Below are the code and all the weights of a small trained network. Each question names an input and a class and asks about switching units off, where a switched-off unit gives its printed mean instead of its output.

import numpy as np


def w(rows, s, z=0):
    codes = np.array(rows[::2]) - 128.0
    scale = np.full(codes.shape[1], s)
    scale[-1] = z or s
    return codes * scale


def norm(h):
    return h / np.sqrt((h * h).mean(-1, keepdims=True) + 1e-5)


def f(y):
    return y / 2 * (1 + np.tanh(0.7978845608 * (y + 0.044715 * y**3)))


def log_softmax(a):
    a = a - a.max(-1, keepdims=True)
    return a - np.log(np.exp(a).sum(-1, keepdims=True))


def net(x, mask):
    res = np.array(x, float).reshape(1, 6) / 4 @ E
    u = 0
    for l in range(3):
        y = f(norm(res) @ A[l][:, :-1].T + A[l][:, -1])
        res = res + np.where(mask[u : u + 9], y, B[l][:, -1]) @ B[l][:, :-1]
        u += 9
    return log_softmax(norm(res)[-1] @ U[:, :-1].T + U[:, -1])


A, B = {}, {}
E = w([
[119,139,115],'x0',
[2,162,127],'x1',
[138,60,119],'x2',
[126,133,123],'x3',
[124,130,115],'x4',
[117,143,74],'x5',
],0.0088)
A[0] = w([
[149,156,132,25],'0.n1',
[120,171,117,171],'0.n2',
[115,142,60,180],'0.n3',
[116,4,76,143],'0.n4',
[160,39,202,174],'0.n5',
[79,174,157,97],'0.n6',
[133,139,137,5],'0.n7',
[131,175,133,90],'0.n8',
[180,111,106,66],'0.n9',
],0.015,0.0017)
B[0] = w([
[114,101,165,125],'0.n1',
[155,110,154,152],'0.n2',
[143,113,62,169],'0.n3',
[145,252,185,253],'0.n4',
[148,201,83,251],'0.n5',
[198,91,135,200],'0.n6',
[111,124,144,115],'0.n7',
[139,100,159,140],'0.n8',
[177,95,171,190],'0.n9',
],0.015,0.0062)
A[1] = w([
[189,175,133,241],'1.n1',
[149,147,181,139],'1.n2',
[132,45,128,111],'1.n3',
[149,156,119,162],'1.n4',
[33,94,145,86],'1.n5',
[116,251,167,158],'1.n6',
[23,180,148,72],'1.n7',
[32,10,114,6],'1.n8',
[116,22,164,108],'1.n9',
],0.012,0.0016)
B[1] = w([
[69,50,143,248],'1.n1',
[92,103,106,175],'1.n2',
[110,170,81,142],'1.n3',
[108,103,151,167],'1.n4',
[96,113,215,131],'1.n5',
[133,102,17,254],'1.n6',
[251,164,220,145],'1.n7',
[88,182,175,145],'1.n8',
[75,162,38,154],'1.n9',
],0.012,0.008)
A[2] = w([
[118,201,128,165],'2.n1',
[164,93,210,61],'2.n2',
[19,128,22,123],'2.n3',
[92,46,149,22],'2.n4',
[116,66,118,39],'2.n5',
[88,30,165,50],'2.n6',
[210,144,156,135],'2.n7',
[1,218,177,254],'2.n8',
[68,10,107,90],'2.n9',
],0.0095,0.0021)
B[2] = w([
[176,132,149,180],'2.n1',
[124,100,142,130],'2.n2',
[221,86,75,253],'2.n3',
[159,171,126,148],'2.n4',
[130,157,105,143],'2.n5',
[165,170,131,166],'2.n6',
[80,74,193,175],'2.n7',
[196,1,150,200],'2.n8',
[175,197,87,214],'2.n9',
],0.015,0.0044)
U = w([
[170,197,159,153],'0',
[160,113,126,162],'1',
[149,36,208,112],'2',
[90,130,89,207],'3',
[103,124,98,176],'4',
[70,93,59,154],'5',
[4,162,121,3],'6',
],0.014,0.0059)

Each question gives the input, the list of numbers given to net, and the class t.
The units are the neurons (one row each of A and B). Each row of codes is followed by its name. A weight is (code - 128) times the scale printed after its matrix; where a second scale follows, it is the last column's (A, B and U).
mask holds one flag per neuron, layer by layer. A switched-off neuron (its flag False) gives its mean, the last column of its row in B, instead of its output. The means were averaged over made-up inputs and are rounded, as every weight is.
A unit's drop is (log p(t) with every unit on - log p(t) with that unit switched off) / (log p(t) with every unit on - log p(t) with every unit switched off).
The circuit of an input: a set's keep is (log p(t) with only the set's units on - log p(t) with every unit switched off) / (log p(t) with every unit on - log p(t) with every unit switched off). Starting from the 12 units with the biggest drops (on a tie, the unit counted first), units are removed one at a time, each time the one whose removal leaves the highest keep (on an exact tie, the one counted first), for as long as the keep stays at least 0.8.
units of the circuit, in order: the units of the circuit, biggest drop first
top k neurons: the k neurons with the biggest drops, biggest first
top k neurons in layer l: the k neurons of layer l with the biggest drops, biggest first
drop of u: that unit's drop, to one decimal
input [-5,8,8,-8,-6,-4], class 0: top 2 neurons => 1.n7, 1.n6
input [3,7,-5,2,1,-2], class 2: units of the circuit, in order => 2.n8
input [1,8,-1,6,6,4], class 2: top 3 neurons => 0.n4, 0.n5, 1.n6
input [0,7,6,0,-5,1], class 2: units of the circuit, in order => 1.n7, 2.n7
input [6,7,3,2,1,1], class 2: top 3 neurons in layer 0 => 0.n5, 0.n4, 0.n9
input [-2,2,8,6,-8,-6], class 0: top 2 neurons => 0.n4, 1.n7
input [-3,-8,-5,5,8,-7], class 2: top 4 neurons => 1.n6, 0.n9, 2.n7, 2.n3
input [-2,7,5,-6,0,0], class 2: top 3 neurons => 0.n5, 1.n7, 2.n7
input [-8,-5,-1,-3,4,-8], class 3: units of the circuit, in order => 0.n5, 0.n6, 1.n7, 1.n6
input [-3,4,7,6,-1,2], class 0: units of the circuit, in order => 1.n7, 0.n6, 0.n9
input [-2,-8,-1,-4,7,1], class 2: top 4 neurons => 0.n9, 1.n6, 2.n7, 2.n3
input [0,8,6,5,-2,8], class 2: top 2 neurons => 0.n5, 1.n6
input [3,7,7,5,-1,1], class 0: top 2 neurons => 1.n1, 1.n7
input [5,-4,6,-3,-1,-1], class 0: top 2 neurons in layer 0 => 0.n4, 0.n9
input [-3,-2,8,5,-8,-4], class 0: top neuron => 0.n4
input [6,6,2,3,3,5], class 2: top 3 neurons in layer 1 => 1.n6, 1.n8, 1.n1
input [2,-5,8,-5,1,6], class 0: top 3 neurons => 0.n4, 0.n9, 2.n8
input [1,-8,-4,3,6,-7], class 2: top 2 neurons in layer 1 => 1.n6, 1.n9
input [-3,0,8,-1,2,-7], class 0: top 2 neurons in layer 0 => 0.n4, 0.n3
input [-3,4,8,-3,-3,3], class 0: top neuron => 1.n7
input [3,-8,-6,7,8,-1], class 2: drop of 1.n6 => 0.8
input [-4,7,8,-4,-3,-6], class 0: drop of 0.n9 => 0.2
input [-6,8,4,1,-4,6], class 2: drop of 0.n4 => 0.1
input [1,-7,8,-4,-7,5], class 0: drop of 0.n4 => 2.4
